Below are the code and all the weights of a small trained network. Each question names an input and a target symbol and asks about switching units off, where a switched-off unit gives its printed mean instead of its output.

import numpy as np


def w(rows, s, z=0):
    codes = np.array(rows[::2]) - 128.0
    scale = np.full(codes.shape[1], s)
    scale[-1] = z or s
    return codes * scale


def f(y):
    return y / 2 * (1 + np.tanh(0.7978845608 * (y + 0.044715 * y**3)))


def softmax(a):
    e = np.exp(a - a.max(-1, keepdims=True))
    return e / e.sum(-1, keepdims=True)


def log_softmax(a):
    a = a - a.max(-1, keepdims=True)
    return a - np.log(np.exp(a).sum(-1, keepdims=True))


def net(x, mask):
    ids = ['αβγεζμπστω'.index(c) for c in x.split()]
    T = len(ids)
    res = E[ids] + P[:T]
    u = 0
    for l in range(2):
        r = res
        for j in range(3):
            rows = slice(3 * j, 3 * j + 3)
            q, k, v = (r @ M[l][rows].T for M in (Q, K, V))
            z = softmax(np.where(np.tri(T) > 0, q @ k.T / 3**0.5, -1e9)) @ v
            o = O[l][rows]
            res = res + np.where(mask[u + j], z, o[:, -1]) @ o[:, :-1]
        u += 3
        y = f(res @ A[l][:, :-1].T + A[l][:, -1])
        res = res + np.where(mask[u : u + 4], y, B[l][:, -1]) @ B[l][:, :-1]
        u += 4
    return log_softmax(res[-1] @ U[:, :-1].T + U[:, -1])


Q, K, V, O, A, B = {}, {}, {}, {}, {}, {}
E = w([
[151,141,65,80,83,99],'α',
[211,157,151,175,194,139],'β',
[110,97,91,146,94,118],'γ',
[103,96,138,105,124,154],'ε',
[138,149,71,136,48,102],'ζ',
[182,118,150,98,64,70],'μ',
[158,128,133,130,40,125],'π',
[116,241,153,129,119,207],'σ',
[139,89,182,108,107,97],'τ',
[49,133,171,3,115,173],'ω',
],0.017)
P = w([
[136,16,79,196,34,210],'0',
[254,155,209,75,122,63],'1',
[215,160,202,89,137,85],'2',
[201,155,169,94,159,78],'3',
[187,162,159,106,148,82],'4',
[173,178,167,113,158,60],'5',
[176,161,167,113,156,92],'6',
[158,161,137,98,180,80],'7',
[165,145,142,97,193,121],'8',
[179,160,150,123,161,113],'9',
[165,143,156,134,153,116],'10',
[162,160,163,124,152,81],'11',
],0.0056)
Q[0] = w([
[51,70,74,94,153,98],'L0H0',
[152,215,148,63,172,174],'L0H0',
[138,182,67,53,120,6],'L0H0',
[199,100,189,134,151,145],'L0H1',
[117,42,63,191,72,121],'L0H1',
[66,85,98,76,101,92],'L0H1',
[165,149,142,88,182,97],'L0H2',
[254,219,150,116,109,111],'L0H2',
[96,120,57,87,112,189],'L0H2',
],0.0072)
K[0] = w([
[95,83,170,95,97,93],'L0H0',
[125,209,129,243,102,254],'L0H0',
[81,21,112,197,66,171],'L0H0',
[147,110,121,176,160,126],'L0H1',
[145,202,182,65,101,50],'L0H1',
[85,191,109,92,97,162],'L0H1',
[104,92,104,74,112,131],'L0H2',
[136,50,53,134,145,201],'L0H2',
[141,175,156,115,178,132],'L0H2',
],0.0069)
V[0] = w([
[56,181,87,254,133,146],'L0H0',
[22,38,245,208,88,116],'L0H0',
[144,99,63,160,91,141],'L0H0',
[145,173,125,187,135,69],'L0H1',
[105,148,69,148,120,171],'L0H1',
[127,192,147,96,85,122],'L0H1',
[170,126,180,93,61,101],'L0H2',
[189,173,136,83,212,176],'L0H2',
[70,90,95,102,146,115],'L0H2',
],0.0074)
O[0] = w([
[54,241,139,254,159,222,77],'L0H0',
[184,8,199,174,110,235,2],'L0H0',
[97,136,22,180,52,146,126],'L0H0',
[221,196,105,158,148,91,184],'L0H1',
[39,216,94,132,64,155,85],'L0H1',
[135,84,153,25,60,84,133],'L0H1',
[179,86,50,85,101,150,198],'L0H2',
[101,112,214,68,118,23,160],'L0H2',
[85,113,117,181,218,174,58],'L0H2',
],0.0058,0.0055)
A[0] = w([
[225,188,172,180,140,112,238],'L0N0',
[107,111,205,58,122,98,255],'L0N1',
[89,141,201,78,81,254,213],'L0N2',
[149,175,161,237,121,136,153],'L0N3',
],0.0091,0.0034)
B[0] = w([
[64,92,103,124,227,113,247],'L0N0',
[145,186,7,114,29,115,176],'L0N1',
[49,134,215,191,42,81,135],'L0N2',
[102,144,2,103,179,129,157],'L0N3',
],0.0064,0.014)
Q[1] = w([
[130,142,213,254,198,202],'L1H0',
[135,126,56,96,146,60],'L1H0',
[130,52,124,102,52,78],'L1H0',
[149,145,138,164,111,132],'L1H1',
[142,70,137,120,80,73],'L1H1',
[84,112,202,90,92,153],'L1H1',
[115,131,156,178,201,171],'L1H2',
[209,113,80,84,109,73],'L1H2',
[10,215,189,60,126,162],'L1H2',
],0.0078)
K[1] = w([
[170,169,202,11,143,27],'L1H0',
[95,79,103,192,181,189],'L1H0',
[52,13,14,97,68,225],'L1H0',
[124,111,180,151,84,156],'L1H1',
[254,131,142,99,48,108],'L1H1',
[80,243,226,7,14,85],'L1H1',
[183,145,146,92,210,35],'L1H2',
[89,65,82,160,128,207],'L1H2',
[81,238,153,32,123,120],'L1H2',
],0.0059)
V[1] = w([
[159,72,177,254,161,187],'L1H0',
[43,108,128,147,171,140],'L1H0',
[127,177,85,160,189,143],'L1H0',
[159,88,155,208,98,178],'L1H1',
[87,116,92,147,112,155],'L1H1',
[218,92,170,157,118,125],'L1H1',
[204,148,90,127,106,163],'L1H2',
[147,38,161,60,170,81],'L1H2',
[82,119,182,179,111,137],'L1H2',
],0.0099)
O[1] = w([
[39,78,136,94,168,61,133],'L1H0',
[133,47,170,112,124,169,171],'L1H0',
[118,116,210,149,116,133,253],'L1H0',
[121,174,113,82,158,91,1],'L1H1',
[148,115,143,122,127,90,98],'L1H1',
[136,166,75,104,137,144,98],'L1H1',
[108,207,145,192,143,70,146],'L1H2',
[192,133,123,1,88,49,113],'L1H2',
[97,86,70,109,155,161,67],'L1H2',
],0.0096,0.011)
A[1] = w([
[192,116,59,37,79,92,55],'L1N0',
[229,189,126,131,149,136,146],'L1N1',
[144,207,146,95,118,125,154],'L1N2',
[122,254,176,198,177,156,3],'L1N3',
],0.0062,0.0031)
B[1] = w([
[109,210,255,59,152,119,204],'L1N0',
[179,88,148,159,193,122,253],'L1N1',
[134,107,190,243,103,130,173],'L1N2',
[73,125,124,41,151,245,235],'L1N3',
],0.0089,0.0057)
U = w([
[204,157,98,177,85,155,123],'α',
[115,90,176,113,2,95,196],'β',
[113,90,177,190,244,74,159],'γ',
[101,58,98,67,152,126,83],'ε',
[68,184,179,117,135,170,76],'ζ',
[109,203,161,146,127,87,41],'μ',
[100,159,52,153,138,73,254],'π',
[159,51,86,143,109,165,72],'σ',
[85,166,145,74,145,103,85],'τ',
[165,131,108,69,124,165,105],'ω',
],0.007,0.0058)

Each question gives the input, a string of symbols that net reads in full, and the target symbol t.
The units are the heads (3 rows each of Q, K, V and O) and the neurons (one row each of A and B). Each row of codes is followed by its name. A weight is (code - 128) times the scale printed after its matrix; where a second scale follows, it is the last column's (O, A, B and U).
mask holds one flag per unit, layer by layer, with each layer's heads first. A switched-off unit (its flag False) gives its mean, the last column of its rows in O or B, instead of its output. The means were averaged over made-up inputs and are rounded, as every weight is.
A unit's drop is (log p(t) with every unit on - log p(t) with that unit switched off) / (log p(t) with every unit on - log p(t) with every unit switched off).
The circuit of an input: a set's keep is (log p(t) with only the set's units on - log p(t) with every unit switched off) / (log p(t) with every unit on - log p(t) with every unit switched off). Starting from the 12 units with the biggest drops (on a tie, the unit counted first), units are removed one at a time, each time the one whose removal leaves the highest keep (on an exact tie, the one counted first), for as long as the keep stays at least 0.8.
circuit, biggest first: the units of the circuit, biggest drop first
unit that matters most: the unit with the biggest drop
top k neurons: the k neurons with the biggest drops, biggest first
k most important neurons of layer l: the k neurons of layer l with the biggest drops, biggest first
which heads matter: for each layer, one digit per head in row order, 1 if its drop is at least 0.15 and else 0, layers parted by /
drop when u is switched off: that unit's drop, to one decimal
input α μ ε ε τ ε μ, target α: circuit, biggest first : [L1H0]
input σ ε α ε β τ τ α β α ζ, target σ: circuit, biggest first : [L1H2; L0H0; L0N2; L0H1]
input ζ ζ ω β α, target ζ: which heads matter : 101 / 001
input ζ σ β α ε β ω β β α π, target ζ: circuit, biggest first : [L1H2; L1N3; L0H0; L0H2]
input τ τ ε γ, target τ: circuit, biggest first : [L1N0; L0H0; L1H0; L1H2]
input ω β α π ω, target β: circuit, biggest first : [L1H1; L0N2]
input σ ε τ β α β ε α β ζ, target σ: circuit, biggest first : [L1H2; L0N2; L0H0; L0H1]
input ω β β π β β β ε α β β μ, target ω: circuit, biggest first : [L1H0; L1H2; L1N0; L0H1]
input ω α β α β ω ζ β τ β ε τ, target ω: top 3 neurons : [L0N2; L1N0; L0N1]
input σ α β π ε π β α β π τ, target σ: which heads matter : 100 / 001
input ε β π β β σ π, target ε: top 2 neurons : [L0N2; L0N1]
input β β ζ π μ β ζ ω, target β: which heads matter : 000 / 000
input γ σ π α β π γ, target γ: which heads matter : 101 / 101
input β α β α σ σ, target ζ: circuit, biggest first : [L1N3; L0H0; L1H2]
input β β α π σ ε, target β: unit that matters most : L0N0
input π ε β π β β β β σ β ζ, target π: which heads matter : 100 / 101
input γ σ β β ζ β β α α α π, target γ: circuit, biggest first : [L1H2; L0H0; L1H0; L0H2]
input μ σ ε π α γ β π β α β π, target μ: which heads matter : 101 / 101
input σ α ε γ, target σ: which heads matter : 110 / 001
input π σ μ π ε, target π: top neuron : [L0N0]
input ε β β ε β β β β α, target ε: top 2 neurons : [L0N2; L0N1]
input μ β α β τ α μ, target μ: 2 most important neurons of layer 1 : [L1N0; L1N2]
input μ β σ α μ β π π ω π ζ, target μ: drop when L0H0 is switched off : 0.3
input μ ε ε β π β ζ α ζ, target μ: drop when L1N2 is switched off : 0.1
